Below is a small trained network, with its code and all its weights. Each question gives an input and a class and asks what happens when units are switched off, that is, made to give their printed mean instead of their output.

import numpy as np


def w(rows, s, z=0):
    codes = np.array(rows[::2]) - 128.0
    scale = np.full(codes.shape[1], s)
    scale[-1] = z or s
    return codes * scale


def norm(h):
    return h / np.sqrt((h * h).mean(-1, keepdims=True) + 1e-5)


def f(y):
    return np.maximum(y, 0)


def log_softmax(a):
    a = a - a.max(-1, keepdims=True)
    return a - np.log(np.exp(a).sum(-1, keepdims=True))


def net(x, mask):
    res = np.array(x, float).reshape(1, 8) / 4 @ E
    u = 0
    for l in range(4):
        y = f(norm(res) @ A[l][:, :-1].T + A[l][:, -1])
        res = res + np.where(mask[u : u + 4], y, B[l][:, -1]) @ B[l][:, :-1]
        u += 4
    return log_softmax(norm(res)[-1] @ U[:, :-1].T + U[:, -1])


A, B = {}, {}
E = w([
[43,131,227,50,2,117,134],'x0',
[144,109,140,131,125,116,126],'x1',
[154,47,65,51,73,253,87],'x2',
[116,105,151,169,126,144,125],'x3',
[133,132,115,123,115,115,131],'x4',
[146,107,132,142,110,106,127],'x5',
[113,122,137,153,120,138,127],'x6',
[30,76,104,96,173,35,46],'x7',
],0.0083)
A[0] = w([
[26,93,226,46,51,90,139,91],'0.n0',
[157,249,130,48,166,105,14,253],'0.n1',
[227,198,108,253,47,176,161,152],'0.n2',
[175,142,155,82,140,158,174,92],'0.n3',
],0.0053,0.0057)
B[0] = w([
[92,134,48,102,48,102,236,234],'0.n0',
[134,11,241,253,94,137,140,255],'0.n1',
[185,112,187,67,139,132,160,232],'0.n2',
[134,215,84,193,81,197,134,145],'0.n3',
],0.0077,0.0055)
A[1] = w([
[116,12,64,94,74,189,3,22],'1.n0',
[14,62,52,61,182,45,10,3],'1.n1',
[25,55,115,124,131,46,40,100],'1.n2',
[130,138,102,112,168,88,74,121],'1.n3',
],0.0082,0.0037)
B[1] = w([
[103,224,109,40,176,72,41,244],'1.n0',
[254,157,162,235,157,211,189,210],'1.n1',
[231,173,198,176,111,206,209,253],'1.n2',
[132,107,155,89,151,120,195,151],'1.n3',
],0.0097,0.0061)
A[2] = w([
[169,97,116,149,147,103,101,109],'2.n0',
[170,112,64,67,134,179,131,5],'2.n1',
[103,87,69,155,125,103,82,99],'2.n2',
[169,91,8,180,253,141,126,90],'2.n3',
],0.011,0.0025)
B[2] = w([
[53,173,91,4,126,145,196,171],'2.n0',
[113,199,131,171,226,92,58,194],'2.n1',
[145,49,213,141,87,176,147,134],'2.n2',
[2,9,110,107,28,93,195,254],'2.n3',
],0.0091,0.0072)
A[3] = w([
[89,174,192,200,183,1,151,44],'3.n0',
[102,169,145,182,159,33,143,4],'3.n1',
[70,132,122,106,183,91,120,81],'3.n2',
[143,97,153,118,128,102,24,147],'3.n3',
],0.0085,0.0016)
B[3] = w([
[132,128,49,60,184,167,10,253],'3.n0',
[96,141,64,79,191,188,2,189],'3.n1',
[234,191,66,142,112,91,131,165],'3.n2',
[188,99,84,175,147,94,88,157],'3.n3',
],0.0092,0.0048)
U = w([
[222,141,164,160,149,174,223,105],'0',
[26,59,98,83,67,63,208,252],'1',
[129,166,79,83,182,123,8,56],'2',
],0.012,0.0025)

Each question gives the input, the list of numbers given to net, and the class t.
The units are the neurons (one row each of A and B). Each row of codes is followed by its name. A weight is (code - 128) times the scale printed after its matrix; where a second scale follows, it is the last column's (A, B and U).
mask holds one flag per neuron, layer by layer. A switched-off neuron (its flag False) gives its mean, the last column of its row in B, instead of its output. The means were averaged over made-up inputs and are rounded, as every weight is.
A unit's drop is (log p(t) with every unit on - log p(t) with that unit switched off) / (log p(t) with every unit on - log p(t) with every unit switched off).
The circuit of an input: a set's keep is (log p(t) with only the set's units on - log p(t) with every unit switched off) / (log p(t) with every unit on - log p(t) with every unit switched off). Starting from the 12 units with the biggest drops (on a tie, the unit counted first), units are removed one at a time, each time the one whose removal leaves the highest keep (on an exact tie, the one counted first), for as long as the keep stays at least 0.8.
circuit, biggest first: the units of the circuit, biggest drop first
k most important neurons: the k neurons with the biggest drops, biggest first
k most important neurons of layer l: the k neurons of layer l with the biggest drops, biggest first
drop of u: that unit's drop, to one decimal
input [-6,-6,-6,-4,-5,-7,5,-2], class 1: circuit, biggest first	[2.n3, 1.n2]
input [-3,7,-6,8,-7,-7,5,8], class 0: 4 most important neurons	[1.n2, 1.n1, 1.n0, 2.n1]
input [-7,8,7,8,-6,6,6,-4], class 1: 2 most important neurons	[2.n3, 1.n2]
input [-6,0,-2,6,8,8,8,7], class 0: 2 most important neurons	[1.n2, 1.n1]
input [-5,-3,6,6,-2,2,-4,7], class 0: circuit, biggest first	[1.n1]
input [0,-5,-4,-2,-4,-2,4,2], class 2: 2 most important neurons	[3.n0, 1.n1]
input [-7,0,-6,5,-8,-2,7,-4], class 1: 4 most important neurons	[2.n3, 1.n2, 1.n0, 2.n1]
input [3,-8,4,-3,7,-3,8,-1], class 2: 3 most important neurons	[2.n3, 1.n0, 2.n1]
input [-4,3,-5,2,4,1,8,0], class 2: 4 most important neurons	[3.n0, 3.n1, 0.n0, 0.n2]
input [1,5,-2,-3,-7,8,5,1], class 2: 3 most important neurons	[2.n3, 3.n0, 1.n1]
input [-3,4,-4,2,2,-2,3,4], class 0: 3 most important neurons	[1.n2, 1.n0, 2.n1]
input [-1,-1,-2,-6,-7,1,-1,-1], class 2: 3 most important neurons	[2.n3, 1.n2, 1.n1]
input [-4,-7,6,5,1,-6,-6,-2], class 2: 2 most important neurons	[2.n1, 1.n0]
input [4,2,7,2,-3,-5,1,6], class 2: 2 most important neurons	[1.n0, 2.n1]
input [-5,0,-5,-8,8,1,-8,3], class 1: 2 most important neurons	[2.n3, 1.n0]
input [2,-6,7,6,8,-6,3,4], class 2: circuit, biggest first	[1.n0]
input [-7,-1,-3,0,-7,0,6,7], class 0: 2 most important neurons of layer 1	[1.n2, 1.n1]
input [5,-2,1,7,5,4,-7,8], class 0: 2 most important neurons of layer 1	[1.n2, 1.n1]
input [0,5,5,1,-3,-3,-2,7], class 0: drop of 1.n1	0.4
input [-8,-7,1,-5,-8,-8,-1,0], class 1: drop of 2.n3	0.3
input [-7,4,5,1,-6,8,1,3], class 1: drop of 2.n3	1.8
input [-3,-6,0,0,-2,5,-2,0], class 1: most important neuron of layer 1	[1.n2]
